Here is a tiny trained network, its code and every weight. The questions are about switching its units off for an input and a target symbol, where a switched-off unit gives its printed mean instead of its output.

import numpy as np


def w(rows, s, z=0):
    codes = np.array(rows[::2]) - 128.0
    scale = np.full(codes.shape[1], s)
    scale[-1] = z or s
    return codes * scale


def f(y):
    return np.maximum(y, 0)


def softmax(a):
    e = np.exp(a - a.max(-1, keepdims=True))
    return e / e.sum(-1, keepdims=True)


def log_softmax(a):
    a = a - a.max(-1, keepdims=True)
    return a - np.log(np.exp(a).sum(-1, keepdims=True))


def net(x, mask):
    ids = ['ΓΛΠΣαδεημω'.index(c) for c in x.split()]
    T = len(ids)
    res = E[ids] + P[:T]
    u = 0
    for l in range(2):
        q, k, v = (res @ M[l].T for M in (Q, K, V))
        z = softmax(np.where(np.tri(T) > 0, q @ k.T / 3**0.5, -1e9)) @ v
        res = res + np.where(mask[u], z, O[l][:, -1]) @ O[l][:, :-1]
        u += 1
        y = f(res @ A[l][:, :-1].T + A[l][:, -1])
        res = res + np.where(mask[u : u + 4], y, B[l][:, -1]) @ B[l][:, :-1]
        u += 4
    return log_softmax(res[-1] @ U[:, :-1].T + U[:, -1])


Q, K, V, O, A, B = {}, {}, {}, {}, {}, {}
E = w([
[129,157,232,138],'Γ',
[144,85,189,52],'Λ',
[120,206,102,174],'Π',
[146,40,232,135],'Σ',
[188,209,84,115],'α',
[251,88,165,134],'δ',
[85,120,114,136],'ε',
[66,101,125,120],'η',
[152,65,23,100],'μ',
[208,87,85,12],'ω',
],0.014)
P = w([
[142,89,171,53],'0',
[3,161,202,119],'1',
[218,156,202,30],'2',
[29,184,202,127],'3',
[249,176,211,31],'4',
[33,154,176,85],'5',
],0.0057)
Q[0] = w([
[7,113,103,202],'L0H0',
[144,92,98,214],'L0H0',
[149,201,79,9],'L0H0',
],0.016)
K[0] = w([
[37,124,79,71],'L0H0',
[142,6,96,123],'L0H0',
[153,223,103,187],'L0H0',
],0.016)
V[0] = w([
[232,33,110,254],'L0H0',
[96,201,38,169],'L0H0',
[145,132,3,53],'L0H0',
],0.007)
O[0] = w([
[144,167,63,55,6],'L0H0',
[192,170,107,200,4],'L0H0',
[192,2,37,173,78],'L0H0',
],0.0087,0.0024)
A[0] = w([
[147,119,136,52,187],'L0N0',
[225,119,195,179,253],'L0N1',
[132,108,180,30,153],'L0N2',
[1,134,29,167,82],'L0N3',
],0.01,0.0023)
B[0] = w([
[191,184,106,175,209],'L0N0',
[147,184,225,97,184],'L0N1',
[83,181,38,20,255],'L0N2',
[7,129,87,104,159],'L0N3',
],0.011,0.0094)
Q[1] = w([
[98,127,203,90],'L1H0',
[158,70,141,34],'L1H0',
[154,96,251,98],'L1H0',
],0.012)
K[1] = w([
[171,217,169,158],'L1H0',
[86,254,49,170],'L1H0',
[134,171,122,199],'L1H0',
],0.011)
V[1] = w([
[60,60,160,85],'L1H0',
[115,45,134,97],'L1H0',
[165,1,199,27],'L1H0',
],0.0052)
O[1] = w([
[27,144,58,141,83],'L1H0',
[79,91,32,172,3],'L1H0',
[134,41,4,127,83],'L1H0',
],0.0045,0.003)
A[1] = w([
[50,79,118,50,3],'L1N0',
[41,86,206,254,60],'L1N1',
[77,201,154,122,193],'L1N2',
[131,219,151,163,109],'L1N3',
],0.0093,0.0035)
B[1] = w([
[149,73,233,123,214],'L1N0',
[250,56,76,37,151],'L1N1',
[138,175,65,193,255],'L1N2',
[90,50,114,146,204],'L1N3',
],0.014,0.013)
U = w([
[55,134,86,162,172],'Γ',
[97,146,114,103,165],'Λ',
[113,105,2,164,103],'Π',
[113,122,147,99,52],'Σ',
[150,143,102,203,255],'α',
[70,166,47,137,155],'δ',
[152,95,74,119,82],'ε',
[215,110,151,146,130],'η',
[36,82,69,128,159],'μ',
[124,149,43,103,55],'ω',
],0.0087,0.0043)

Each question gives the input, a string of symbols that net reads in full, and the target symbol t.
The units are the heads (3 rows each of Q, K, V and O) and the neurons (one row each of A and B). Each row of codes is followed by its name. A weight is (code - 128) times the scale printed after its matrix; where a second scale follows, it is the last column's (O, A, B and U).
mask holds one flag per unit, layer by layer, with each layer's heads first. A switched-off unit (its flag False) gives its mean, the last column of its rows in O or B, instead of its output. The means were averaged over made-up inputs and are rounded, as every weight is.
A unit's drop is (log p(t) with every unit on - log p(t) with that unit switched off) / (log p(t) with every unit on - log p(t) with every unit switched off).
The circuit of an input: a set's keep is (log p(t) with only the set's units on - log p(t) with every unit switched off) / (log p(t) with every unit on - log p(t) with every unit switched off). Starting from all 10 units, units are removed one at a time, each time the one whose removal leaves the highest keep (on an exact tie, the one counted first), for as long as the keep stays at least 0.8.
units of the circuit, in order: the units of the circuit, biggest drop first
k most important neurons: the k neurons with the biggest drops, biggest first
k most important neurons of layer l: the k neurons of layer l with the biggest drops, biggest first
drop when u is switched off: that unit's drop, to one decimal
input Λ ω η Σ, target Σ: most important neuron => [L1N0]
input μ Σ δ μ Σ ω, target ω: 2 most important neurons => [L0N0 L0N2]
input Π α α μ ε, target η: units of the circuit, in order => [L0H0 L0N2]
input Σ δ Λ, target ω: 4 most important neurons => [L0N0 L0N2 L1N2 L0N3]
input Σ Σ α μ, target μ: 3 most important neurons => [L1N2 L0N3 L0N1]
input Λ μ Λ Γ ε α, target α: 2 most important neurons of layer 0 => [L0N2 L0N1]
input μ δ δ, target ω: 3 most important neurons => [L0N2 L0N0 L1N0]
input δ μ Λ Σ α η, target η: units of the circuit, in order => [L0H0 L0N2 L1N1]
input μ η μ ε, target ε: 3 most important neurons => [L1N1 L0N2 L0N0]
input μ ω δ μ μ, target ω: 3 most important neurons => [L0N0 L0N2 L1N3]
input Λ μ ε Π ε, target α: 3 most important neurons => [L0N2 L1N0 L0N1]
input ε α α, target η: 3 most important neurons => [L0N2 L0N1 L1N2]
input δ μ Σ, target Λ: units of the circuit, in order => [L1N0 L0N2 L0H0 L0N0]
input Σ α μ μ μ, target η: 3 most important neurons => [L0N2 L0N1 L1N2]
input μ Γ Λ, target δ: 2 most important neurons => [L1N2 L0N0]
input δ μ Λ Λ Γ, target δ: 3 most important neurons => [L1N2 L0N2 L0N0]
input Π Π ε δ, target δ: 3 most important neurons of layer 1 => [L1N0 L1N2 L1N1]
input α μ Π μ δ, target ω: most important neuron of layer 1 => [L1N0]
input Λ Π μ, target α: 2 most important neurons => [L0N2 L1N0]
input Π η δ δ μ, target ω: 2 most important neurons of layer 1 => [L1N3 L1N0]
input μ Λ Π δ, target δ: 2 most important neurons of layer 0 => [L0N2 L0N0]
input ε Σ μ δ Λ, target ω: drop when L0N0 is switched off => 1.0
input ε Λ Σ α μ, target η: drop when L0H0 is switched off => 1.3
input μ η μ Λ α Π, target Π: drop when L1N0 is switched off => 0.5
input η ε ε Γ μ, target δ: most important neuron of layer 0 => [L0N0]
